Below is a small trained network, with its code and all its weights. Each question gives an input and a class and asks what happens when units are switched off, that is, made to give their printed mean instead of their output.

import numpy as np


def w(rows, s, z=0):
    codes = np.array(rows[::2]) - 128.0
    scale = np.full(codes.shape[1], s)
    scale[-1] = z or s
    return codes * scale


def norm(h):
    return h / np.sqrt((h * h).mean(-1, keepdims=True) + 1e-5)


def f(y):
    return np.maximum(y, 0)


def log_softmax(a):
    a = a - a.max(-1, keepdims=True)
    return a - np.log(np.exp(a).sum(-1, keepdims=True))


def net(x, mask):
    res = np.array(x, float).reshape(1, 3) / 4 @ E
    u = 0
    for l in range(3):
        y = f(norm(res) @ A[l][:, :-1].T + A[l][:, -1])
        res = res + np.where(mask[u : u + 6], y, B[l][:, -1]) @ B[l][:, :-1]
        u += 6
    return log_softmax(norm(res)[-1] @ U[:, :-1].T + U[:, -1])


A, B = {}, {}
E = w([
[75,82,2,159],'x0',
[69,22,199,176],'x1',
[123,125,132,100],'x2',
],0.0078)
A[0] = w([
[41,151,77,128,153],'L0N0',
[111,72,82,146,56],'L0N1',
[196,166,113,173,104],'L0N2',
[94,127,204,195,111],'L0N3',
[69,57,123,138,3],'L0N4',
[182,248,155,70,115],'L0N5',
],0.013,0.0052)
B[0] = w([
[84,174,63,128,194],'L0N0',
[96,105,165,244,171],'L0N1',
[91,109,147,110,171],'L0N2',
[125,255,152,74,198],'L0N3',
[205,82,204,196,173],'L0N4',
[117,112,128,247,254],'L0N5',
],0.0087,0.0091)
A[1] = w([
[120,131,84,53,139],'L1N0',
[221,187,119,157,26],'L1N1',
[129,48,111,124,233],'L1N2',
[107,10,174,136,116],'L1N3',
[110,17,153,149,4],'L1N4',
[105,141,104,121,115],'L1N5',
],0.013,0.0035)
B[1] = w([
[144,155,92,188,166],'L1N0',
[92,75,156,149,251],'L1N1',
[2,141,164,234,201],'L1N2',
[102,204,210,138,248],'L1N3',
[128,157,203,160,209],'L1N4',
[90,140,73,101,186],'L1N5',
],0.011,0.0029)
A[2] = w([
[150,80,115,159,2],'L2N0',
[230,207,176,44,102],'L2N1',
[149,134,235,88,62],'L2N2',
[86,170,9,89,146],'L2N3',
[210,189,106,155,187],'L2N4',
[130,200,186,66,99],'L2N5',
],0.011,0.0056)
B[2] = w([
[161,145,86,150,128],'L2N0',
[145,197,127,131,193],'L2N1',
[137,178,45,83,238],'L2N2',
[152,53,33,124,254],'L2N3',
[66,82,250,102,232],'L2N4',
[164,174,75,95,214],'L2N5',
],0.013,0.0047)
U = w([
[77,162,188,231,254],'0',
[109,100,7,178,214],'1',
[157,64,133,48,2],'2',
[206,75,125,105,2],'3',
[140,101,122,82,2],'4',
[182,116,103,123,2],'5',
[149,242,142,125,218],'6',
],0.014,0.0056)

Each question gives the input, the list of numbers given to net, and the class t.
The units are the neurons (one row each of A and B). Each row of codes is followed by its name. A weight is (code - 128) times the scale printed after its matrix; where a second scale follows, it is the last column's (A, B and U).
mask holds one flag per neuron, layer by layer. A switched-off neuron (its flag False) gives its mean, the last column of its row in B, instead of its output. The means were averaged over made-up inputs and are rounded, as every weight is.
A unit's drop is (log p(t) with every unit on - log p(t) with that unit switched off) / (log p(t) with every unit on - log p(t) with every unit switched off).
The circuit of an input: a set's keep is (log p(t) with only the set's units on - log p(t) with every unit switched off) / (log p(t) with every unit on - log p(t) with every unit switched off). Starting from the 12 units with the biggest drops (on a tie, the unit counted first), units are removed one at a time, each time the one whose removal leaves the highest keep (on an exact tie, the one counted first), for as long as the keep stays at least 0.8.
circuit, biggest first: the units of the circuit, biggest drop first
top k neurons: the k neurons with the biggest drops, biggest first
top k neurons in layer l: the k neurons of layer l with the biggest drops, biggest first
drop when u is switched off: that unit's drop, to one decimal
input [-8,-5,8], class 0: circuit, biggest first	(L0N5)
input [-1,7,-1], class 6: top 2 neurons	(L0N3 L0N5)
input [1,-6,6], class 1: circuit, biggest first	(L2N3 L1N3)
input [0,2,-3], class 6: circuit, biggest first	(L0N5 L0N3)
input [1,-3,7], class 1: top 2 neurons	(L0N4 L2N3)
input [0,-7,4], class 0: top 3 neurons	(L0N5 L0N0 L2N4)
input [2,-8,0], class 1: top 2 neurons	(L2N3 L0N4)
input [1,-7,-7], class 1: top 2 neurons in layer 1	(L1N3 L1N4)
input [7,2,5], class 0: top 3 neurons in layer 0	(L0N4 L0N3 L0N1)
input [-2,8,-7], class 6: top 2 neurons in layer 0	(L0N3 L0N5)
input [0,-4,6], class 0: top 2 neurons in layer 0	(L0N5 L0N0)
input [-3,1,6], class 6: top 2 neurons in layer 1	(L1N2 L1N0)
input [-8,-4,-2], class 0: drop when L0N5 is switched off	2.7
input [-4,-4,8], class 0: drop when L0N5 is switched off	2.5
input [-7,-8,8], class 0: drop when L0N5 is switched off	1.4
input [2,-7,8], class 1: top neuron	(L2N3)
